W =
[[5134 5693 3429 6242 4963 3172 3723 5220]
 [6393 1741 7668 5028 2138 5287 4035 7154]
 [8259 4140 5666 4550 6533 6132 7633 3749]
 [5669 5377 3373 7055 2123 3853 2336 7224]
 [4753 1961 7194 4180 2849 5584 3918 6209]
 [5277 2408 7314 3824 3059 5648 4199 6413]
 [3589 6063 3581 7052 4146 3058 4027 5166]
 [6849 4535 3173 6441 5619 2526 4967 6101]
 [4024 6011 3303 6185 4996 3345 3511 4870]
 [6484 2628 6938 5046 2707 5093 3962 7064]
 [3559 6039 3402 7143 4119 2953 4198 4869]
 [3753 6207 3192 5996 4821 3339 3441 4867]
 [3620 6275 3403 5914 4319 3889 3374 4546]
 [5193 1898 7431 4709 2478 5186 3837 7028]
 [3177 6634 3279 6607 4612 3439 4007 4676]]
Rows and columns are counted from 0.
row 0 col 0 = 5134
row 3 col 0 = 5669
row 7 col 0 = 6849
row 14 col 5 = 3439
row 9 col 7 = 7064
row 12 col 3 = 5914
row 6 col 6 = 4027
row 0 col 5 = 3172
row 2 col 1 = 4140
row 9 col 4 = 2707
row 7 col 7 = 6101
row 14 col 2 = 3279
row 3 col 2 = 3373
row 4 col 3 = 4180
row 4 col 5 = 5584
row 2 col 0 = 8259
row 11 col 2 = 3192
row 7 col 2 = 3173
row 8 col 4 = 4996
row 10 col 5 = 2953
row 11 col 1 = 6207
row 7 col 5 = 2526
row 12 col 7 = 4546
row 2 col 5 = 6132
row 6 col 3 = 7052
row 3 col 4 = 2123
row 13 col 6 = 3837
row 4 col 7 = 6209
row 2 col 2 = 5666
row 12 col 5 = 3889
row 14 col 7 = 4676
row 13 col 1 = 1898
row 1 col 1 = 1741
row 11 col 7 = 4867
row 10 col 6 = 4198
row 13 col 0 = 5193

B =
-280  -114    43  -198    38    92  -363   -47   543  -294  -105  -172  -339   -24   303
  66    13   165  -303  -126   -71   -49  -205  -482  -106    14     6    17   -69  -588
 164    39    26  -107  -129  -150   154  -146  -634    65    42    86   169   -67  -571
 198    48  -232   237   -75  -227   373     3  -521   278    48   156   286   -51  -252
-173   -77  -113    27    32    -7  -132    23   377   -99   -71   -79  -173   -29   314
  34     1    80  -194   -91   -73   -26  -146  -331   -70     2     6    10   -60  -396
-306  -129  -166    74    96    56  -238    91   769  -159  -121  -150  -307    -9   667
-149   -55   349  -579   -89    91  -434  -264   -44  -416   -61  -159  -295   -69  -430
 -64   -29   143  -289   -68    -8  -181  -159  -118  -189   -27   -60  -120   -58  -294
-131   -55    86  -225   -29    16  -220  -109   108  -204   -50   -87  -180   -47   -70
-130   -55    61  -191   -23     9  -201   -94   125  -185   -50   -82  -171   -45   -34
  23    -2    94  -214   -90   -64   -48  -152  -314   -88     0    -3    -6   -60  -397
 210    52  -190   184   -91  -223   356   -25  -585   256    53   154   285   -57  -339
Indices start at 0.
(0, 0)	-280
(0, 12)	-339
(11, 5)	-64
(3, 12)	286
(2, 0)	164
(1, 12)	17
(9, 6)	-220
(8, 13)	-58
(4, 5)	-7
(5, 0)	34
(8, 8)	-118
(11, 10)	0
(3, 13)	-51
(11, 6)	-48
(11, 8)	-314
(7, 8)	-44
(3, 5)	-227
(12, 14)	-339
(10, 5)	9
(7, 13)	-69
(2, 8)	-634
(6, 6)	-238
(11, 3)	-214
(4, 6)	-132
(0, 11)	-172
(4, 10)	-71
(12, 12)	285
(7, 6)	-434
(8, 10)	-27
(10, 0)	-130
(9, 5)	16
(0, 8)	543
(10, 9)	-185
(11, 7)	-152
(4, 7)	23
(10, 14)	-34
(7, 11)	-159
(10, 2)	61

A = ((165.005, 86.737, 122.329, -136.177, 146.610, 10.988, -105.100, 25.152, -7.185), (-127.116, 39.462, 35.827, 58.961, 50.265, -143.816, 137.814, 161.773, 172.914), (161.253, 97.896, 109.510, -140.407, 140.521, 12.846, -108.074, 32.109, -1.082), (165.307, 134.140, 91.859, -193.897, 157.294, -22.547, -135.637, 52.445, -22.444), (7.122, -101.578, -37.202, 97.855, -105.532, 107.542, 8.022, -97.298, -71.556), (131.918, -122.613, -27.202, 48.729, -84.593, 188.199, -88.618, -135.516, -110.886), (144.856, -170.530, 152.328, 34.570, -109.728, 127.736, 22.529, -123.817, -47.830), (61.394, -113.476, 29.649, 66.678, -91.546, 99.459, 8.365, -107.929, -66.354), (88.933, -161.552, 51.563, 39.552, -103.505, 108.019, 41.242, -134.935, -48.379), (14.792, -98.778, -44.192, 86.557, -96.009, 99.692, 22.736, -95.991, -78.781), (186.682, -158.115, 102.462, 35.930, -84.820, 141.559, -23.876, -149.198, -54.722), (83.737, -91.403, 16.554, 40.402, -83.213, 144.468, -108.339, -104.359, -114.359), (54.386, -98.023, -64.981, 77.804, -82.052, 155.156, -24.315, -113.057, -54.738), (70.149, -103.109, -89.686, 83.753, -74.394, 160.491, -61.626, -125.478, -49.580), (42.646, -103.723, -66.720, 71.184, -73.482, 130.635, -30.041, -121.348, -58.195))
A[-15, 0]: 165.005
A[14, 3]: 71.184
A[5, 3]: 48.729
A[-8, 4]: -91.546
A[8, 2]: 51.563
A[-13, -8]: 97.896
A[-7, -8]: -161.552
A[14, 7]: -121.348
A[:, -4]: [10.988, -143.816, 12.846, -22.547, 107.542, 188.199, 127.736, 99.459, 108.019, 99.692, 141.559, 144.468, 155.156, 160.491, 130.635]
A[2, 0]: 161.253
A[-10, 6]: -88.618
A[-3]: [54.386, -98.023, -64.981, 77.804, -82.052, 155.156, -24.315, -113.057, -54.738]
A[:, -5]: [146.610, 50.265, 140.521, 157.294, -105.532, -84.593, -109.728, -91.546, -103.505, -96.009, -84.820, -83.213, -82.052, -74.394, -73.482]
A[9, 6]: 22.736
A[8]: [88.933, -161.552, 51.563, 39.552, -103.505, 108.019, 41.242, -134.935, -48.379]
A[-12, -4]: -22.547
A[7]: [61.394, -113.476, 29.649, 66.678, -91.546, 99.459, 8.365, -107.929, -66.354]
A[-10, 4]: -84.593
A[6, 4]: -109.728
A[-5, 3]: 35.930
A[-11, -5]: -105.532
A[14]: [42.646, -103.723, -66.720, 71.184, -73.482, 130.635, -30.041, -121.348, -58.195]
A[-10]: [131.918, -122.613, -27.202, 48.729, -84.593, 188.199, -88.618, -135.516, -110.886]
A[-10, 5]: 188.199
A[:, 2]: [122.329, 35.827, 109.510, 91.859, -37.202, -27.202, 152.328, 29.649, 51.563, -44.192, 102.462, 16.554, -64.981, -89.686, -66.720]
A[2, -2]: 32.109
A[7, 7]: -107.929
A[-5, -8]: -158.115
A[:, -8]: [86.737, 39.462, 97.896, 134.140, -101.578, -122.613, -170.530, -113.476, -161.552, -98.778, -158.115, -91.403, -98.023, -103.109, -103.723]
A[13, -7]: -89.686
A[-9, -7]: 152.328
A[-14, -3]: 137.814
A[2, 8]: -1.082
A[-8, -8]: -113.476
A[13]: [70.149, -103.109, -89.686, 83.753, -74.394, 160.491, -61.626, -125.478, -49.580]
